Here is a tiny trained network, its code and every weight. The questions are about switching its units off for an input and a class, where a switched-off unit gives its printed mean instead of its output.

import numpy as np


def w(rows, s, z=0):
    codes = np.array(rows[::2]) - 128.0
    scale = np.full(codes.shape[1], s)
    scale[-1] = z or s
    return codes * scale


def f(y):
    return y / 2 * (1 + np.tanh(0.7978845608 * (y + 0.044715 * y**3)))


def log_softmax(a):
    a = a - a.max(-1, keepdims=True)
    return a - np.log(np.exp(a).sum(-1, keepdims=True))


def net(x, mask):
    res = np.array(x, float).reshape(1, 5) / 4 @ E
    y = f(res @ A[0][:, :-1].T + A[0][:, -1])
    res = res + np.where(mask, y, B[0][:, -1]) @ B[0][:, :-1]
    return log_softmax(res[-1] @ U[:, :-1].T + U[:, -1])


A, B = {}, {}
E = w([
[194,175,122,253,231],'x0',
[45,34,11,175,183],'x1',
[125,132,127,131,124],'x2',
[159,207,28,39,186],'x3',
[68,128,212,76,246],'x4',
],0.0059)
A[0] = w([
[88,98,110,49,71,11],'N0',
[111,47,255,232,74,58],'N1',
[82,40,27,165,167,63],'N2',
[210,205,211,106,83,55],'N3',
[211,127,66,198,33,65],'N4',
[47,136,232,101,255,98],'N5',
[176,163,129,222,190,112],'N6',
[89,52,222,227,78,71],'N7',
[188,165,122,223,193,34],'N8',
[193,139,62,190,16,58],'N9',
[83,96,111,27,63,120],'N10',
[179,167,118,221,191,74],'N11',
[222,203,209,80,92,59],'N12',
[178,178,125,222,201,104],'N13',
[204,213,199,90,94,73],'N14',
[169,209,49,45,177,32],'N15',
[194,213,218,111,77,71],'N16',
[81,96,110,32,60,54],'N17',
[74,116,233,73,247,125],'N18',
[142,218,25,54,172,5],'N19',
[179,178,103,199,188,72],'N20',
[65,52,18,165,153,53],'N21',
[191,158,118,223,191,72],'N22',
],0.006,0.0025)
B[0] = w([
[90,84,199,86,101,158],'N0',
[211,48,25,25,168,253],'N1',
[46,100,150,185,196,213],'N2',
[17,58,76,188,232,229],'N3',
[81,187,61,98,62,221],'N4',
[105,210,3,120,30,234],'N5',
[96,128,181,46,84,217],'N6',
[223,51,44,17,178,230],'N7',
[56,88,193,40,72,201],'N8',
[64,177,31,104,65,220],'N9',
[84,128,253,88,86,212],'N10',
[76,109,201,54,73,208],'N11',
[52,84,106,179,196,235],'N12',
[85,132,200,54,94,227],'N13',
[56,57,96,199,229,226],'N14',
[236,25,79,45,161,201],'N15',
[52,98,90,181,224,237],'N16',
[80,106,238,77,91,191],'N17',
[100,220,3,150,46,236],'N18',
[192,18,104,62,181,199],'N19',
[117,97,183,61,98,197],'N20',
[31,79,143,197,209,213],'N21',
[71,109,204,67,72,211],'N22',
],0.0063,0.0036)
U = w([
[62,90,133,196,209,88],'0',
[109,127,245,66,73,95],'1',
[246,61,81,63,163,94],'2',
[147,157,137,138,125,248],'3',
[106,213,44,134,59,90],'4',
[224,191,169,196,131,133],'5',
],0.011,0.013)

Each question gives the input, the list of numbers given to net, and the class t.
The units are the neurons (one row each of A and B). Each row of codes is followed by its name. A weight is (code - 128) times the scale printed after its matrix; where a second scale follows, it is the last column's (A, B and U).
mask holds one flag per neuron, in row order. A switched-off neuron (its flag False) gives its mean, the last column of its row in B, instead of its output. The means were averaged over made-up inputs and are rounded, as every weight is.
A unit's drop is (log p(t) with every unit on - log p(t) with that unit switched off) / (log p(t) with every unit on - log p(t) with every unit switched off).
The circuit of an input: a set's keep is (log p(t) with only the set's units on - log p(t) with every unit switched off) / (log p(t) with every unit on - log p(t) with every unit switched off). Starting from the 12 units with the biggest drops (on a tie, the unit counted first), units are removed one at a time, each time the one whose removal leaves the highest keep (on an exact tie, the one counted first), for as long as the keep stays at least 0.8.
circuit, biggest first: the units of the circuit, biggest drop first
most important unit: the unit with the biggest drop
top k neurons: the k neurons with the biggest drops, biggest first
input [1,5,7,8,-6], class 2: top 2 neurons => (N19 N15)
input [3,5,5,5,6], class 4: circuit, biggest first => (N5 N18)
input [7,-7,7,-7,2], class 0: most important unit => N3
input [-1,5,2,-6,5], class 2: circuit, biggest first => (N7 N1)
input [1,0,3,-3,-5], class 4: circuit, biggest first => (N9 N4)
input [-1,-1,2,-2,-7], class 4: circuit, biggest first => (N9 N4)
input [7,-8,1,0,5], class 0: top 2 neurons => (N3 N14)
input [-2,-2,2,-6,-4], class 2: circuit, biggest first => (N1 N7)
input [-7,5,-1,5,2], class 1: circuit, biggest first => (N10 N17)
input [6,5,2,-1,7], class 4: top 2 neurons => (N5 N18)
input [3,6,-8,5,6], class 3: circuit, biggest first => (N3 N14)
input [-2,6,-7,3,8], class 4: circuit, biggest first => (N5 N18)
input [2,-6,5,7,-4], class 2: top 4 neurons => (N15 N19 N21 N2)
input [-2,-3,-7,7,7], class 2: top 2 neurons => (N15 N19)
input [4,4,3,7,2], class 2: circuit, biggest first => (N15)
input [-5,-2,7,-6,8], class 4: circuit, biggest first => (N18 N5)
input [6,-5,-1,7,2], class 2: top 3 neurons => (N15 N19 N10)
input [8,-7,-3,-2,2], class 1: top 2 neurons => (N13 N6)
input [4,5,-1,8,-8], class 2: top 4 neurons => (N19 N15 N18 N5)
input [-7,1,7,5,2], class 1: most important unit => N10
